Below are the code and all the weights of a small trained network. Each question names an input and a target symbol and asks about switching units off, where a switched-off unit gives its printed mean instead of its output.

import numpy as np


def w(rows, s, z=0):
    codes = np.array(rows[::2]) - 128.0
    scale = np.full(codes.shape[1], s)
    scale[-1] = z or s
    return codes * scale


def f(y):
    return np.maximum(y, 0)


def softmax(a):
    e = np.exp(a - a.max(-1, keepdims=True))
    return e / e.sum(-1, keepdims=True)


def log_softmax(a):
    a = a - a.max(-1, keepdims=True)
    return a - np.log(np.exp(a).sum(-1, keepdims=True))


def net(x, mask):
    ids = ['εηλξπτψ'.index(c) for c in x.split()]
    T = len(ids)
    res = E[ids] + P[:T]
    u = 0
    for l in range(2):
        q, k, v = (res @ M[l].T for M in (Q, K, V))
        z = softmax(np.where(np.tri(T) > 0, q @ k.T / 2**0.5, -1e9)) @ v
        res = res + np.where(mask[u], z, O[l][:, -1]) @ O[l][:, :-1]
        u += 1
        y = f(res @ A[l][:, :-1].T + A[l][:, -1])
        res = res + np.where(mask[u : u + 8], y, B[l][:, -1]) @ B[l][:, :-1]
        u += 8
    return log_softmax(res[-1] @ U[:, :-1].T + U[:, -1])


Q, K, V, O, A, B = {}, {}, {}, {}, {}, {}
E = w([
[213,153,197,122],'ε',
[248,50,50,54],'η',
[103,47,115,3],'λ',
[87,130,121,94],'ξ',
[78,161,143,230],'π',
[86,128,119,93],'τ',
[72,198,102,72],'ψ',
],0.011)
P = w([
[135,149,148,174],'0',
[189,80,200,180],'1',
[171,133,81,159],'2',
[148,127,74,127],'3',
[126,71,209,130],'4',
[149,121,42,131],'5',
[137,128,43,105],'6',
[105,61,227,111],'7',
[137,134,19,117],'8',
[124,131,18,85],'9',
[95,52,248,96],'10',
[150,125,9,129],'11',
[132,139,2,89],'12',
[83,46,254,76],'13',
],0.0068)
Q[0] = w([
[16,60,251,150],'L0H1',
[77,75,179,191],'L0H1',
],0.013)
K[0] = w([
[179,254,175,52],'L0H1',
[176,152,179,85],'L0H1',
],0.016)
V[0] = w([
[87,81,96,254],'L0H1',
[182,204,165,158],'L0H1',
],0.0041)
O[0] = w([
[59,137,86,253,3],'L0H1',
[109,203,154,165,183],'L0H1',
],0.0038,0.00025)
A[0] = w([
[95,45,100,131,134],'L0N1',
[143,28,158,205,112],'L0N2',
[187,235,229,140,64],'L0N3',
[214,165,40,160,5],'L0N4',
[254,104,77,141,167],'L0N5',
[89,142,189,214,184],'L0N6',
[111,135,34,143,58],'L0N7',
[177,63,178,118,52],'L0N8',
],0.0095,0.0024)
B[0] = w([
[104,187,99,76,215],'L0N1',
[202,195,192,180,178],'L0N2',
[24,105,115,232,204],'L0N3',
[184,195,177,36,198],'L0N4',
[119,135,156,247,253],'L0N5',
[254,27,105,111,225],'L0N6',
[111,60,111,228,253],'L0N7',
[181,176,109,76,197],'L0N8',
],0.013,0.0025)
Q[1] = w([
[87,168,247,102],'L1H1',
[255,102,57,160],'L1H1',
],0.017)
K[1] = w([
[131,144,249,123],'L1H1',
[155,195,26,174],'L1H1',
],0.018)
V[1] = w([
[158,28,155,170],'L1H1',
[205,73,138,7],'L1H1',
],0.013)
O[1] = w([
[87,254,80,133,150],'L1H1',
[160,130,43,204,2],'L1H1',
],0.0098,0.0035)
A[1] = w([
[100,75,75,252,98],'L1N1',
[98,68,118,41,195],'L1N2',
[59,100,200,228,69],'L1N3',
[126,176,175,79,36],'L1N4',
[174,112,98,67,166],'L1N5',
[122,187,111,86,110],'L1N6',
[39,146,47,37,84],'L1N7',
[89,103,93,143,253],'L1N8',
],0.013,0.0042)
B[1] = w([
[146,7,111,147,197],'L1N1',
[62,99,230,160,253],'L1N2',
[77,167,38,115,192],'L1N3',
[178,65,131,163,186],'L1N4',
[87,153,145,184,186],'L1N5',
[104,70,146,107,173],'L1N6',
[186,115,94,3,224],'L1N7',
[153,227,104,176,216],'L1N8',
],0.02,0.0072)
U = w([
[215,248,184,134,161],'ε',
[46,217,61,109,147],'η',
[103,156,154,106,93],'λ',
[47,160,209,125,211],'ξ',
[143,154,88,3,101],'π',
[118,75,177,41,2],'τ',
[149,72,97,137,119],'ψ',
],0.0045,0.0056)

Each question gives the input, a string of symbols that net reads in full, and the target symbol t.
The units are the heads (2 rows each of Q, K, V and O) and the neurons (one row each of A and B). Each row of codes is followed by its name. A weight is (code - 128) times the scale printed after its matrix; where a second scale follows, it is the last column's (O, A, B and U).
mask holds one flag per unit, layer by layer, with each layer's heads first. A switched-off unit (its flag False) gives its mean, the last column of its rows in O or B, instead of its output. The means were averaged over made-up inputs and are rounded, as every weight is.
A unit's drop is (log p(t) with every unit on - log p(t) with that unit switched off) / (log p(t) with every unit on - log p(t) with every unit switched off).
The circuit of an input: a set's keep is (log p(t) with only the set's units on - log p(t) with every unit switched off) / (log p(t) with every unit on - log p(t) with every unit switched off). Starting from the 12 units with the biggest drops (on a tie, the unit counted first), units are removed one at a time, each time the one whose removal leaves the highest keep (on an exact tie, the one counted first), for as long as the keep stays at least 0.8.
circuit, biggest first: the units of the circuit, biggest drop first
unit that matters most: the unit with the biggest drop
top k neurons: the k neurons with the biggest drops, biggest first
k most important neurons of layer l: the k neurons of layer l with the biggest drops, biggest first
input λ π τ ψ, target ψ: top 3 neurons : L0N6; L1N1; L0N5
input ψ λ τ ψ ψ, target ψ: circuit, biggest first : L1H1; L1N1; L0N8
input ξ ψ ε ψ τ ε λ ψ ψ ξ η ε π, target ψ: 2 most important neurons of layer 0 : L0N5; L0N3
input π ψ η, target ε: 3 most important neurons of layer 0 : L0N5; L0N4; L0N3
input η ψ π π, target ψ: top 4 neurons : L0N6; L0N4; L1N1; L0N5
input λ ψ τ ψ π ξ τ ψ ψ π λ ε, target η: unit that matters most : L0N5
input ξ ψ ξ ε π λ λ λ π λ λ, target ψ: 4 most important neurons of layer 0 : L0N6; L0N5; L0N7; L0N3
input ε π ψ, target τ: 3 most important neurons of layer 0 : L0N6; L0N3; L0N2
input τ π ψ ε ε, target η: circuit, biggest first : L0N3; L1N3
input η π λ ψ π ψ ψ τ ψ ψ π τ, target ξ: top 2 neurons : L1N2; L0N6
input ε ψ ε π ψ π ψ ψ ψ ψ η, target ε: circuit, biggest first : L0N2; L0N8; L1N1
input λ ψ ξ, target ψ: top 4 neurons : L1N1; L0N5; L0N8; L0N7
input π ε ψ ψ τ ε π ψ π ψ λ π ψ λ, target ψ: 2 most important neurons of layer 0 : L0N6; L0N3
input ψ ψ τ τ ξ ψ λ λ ψ η ξ, target ψ: 2 most important neurons of layer 0 : L0N5; L0N3
input ψ ψ ξ ψ π ε λ π ε π ψ π ψ, target π: circuit, biggest first : L1N7
input π λ τ λ τ, target ψ: top 2 neurons : L0N6; L1N1
input ξ π η π π ψ π ξ, target π: top 3 neurons : L0N6; L0N2; L1N7
input ψ ε ε ε λ λ π η ψ ψ π η η λ, target π: 4 most important neurons of layer 0 : L0N6; L0N8; L0N2; L0N1
input π ψ τ, target π: top 2 neurons : L0N6; L1N7
input π λ ψ ξ, target π: circuit, biggest first : L0N6; L1N7; L1H1; L1N2
input π η λ λ ε λ ψ ψ ε η π π π ψ, target π: top 4 neurons : L0N6; L0N2; L1N7; L0N8
input λ ψ π τ ε τ η ψ, target τ: 3 most important neurons of layer 0 : L0N3; L0N2; L0N1
input ψ π π π ε τ, target π: top neuron : L1N7
input ψ λ π ψ ψ ψ ξ ψ ψ λ ε ψ λ τ, target τ: top 3 neurons : L0N3; L0N1; L0N2
input ψ ψ ψ ε τ π ξ π λ π π ψ π λ, target π: top 4 neurons : L0N6; L0N8; L1N7; L0N2
input τ π π λ ψ ψ λ ψ π λ ψ λ τ, target ψ: top 2 neurons : L1N1; L0N1
input ψ λ ξ ε ξ ψ ψ ψ ψ λ, target ξ: top 2 neurons : L1N2; L1N5
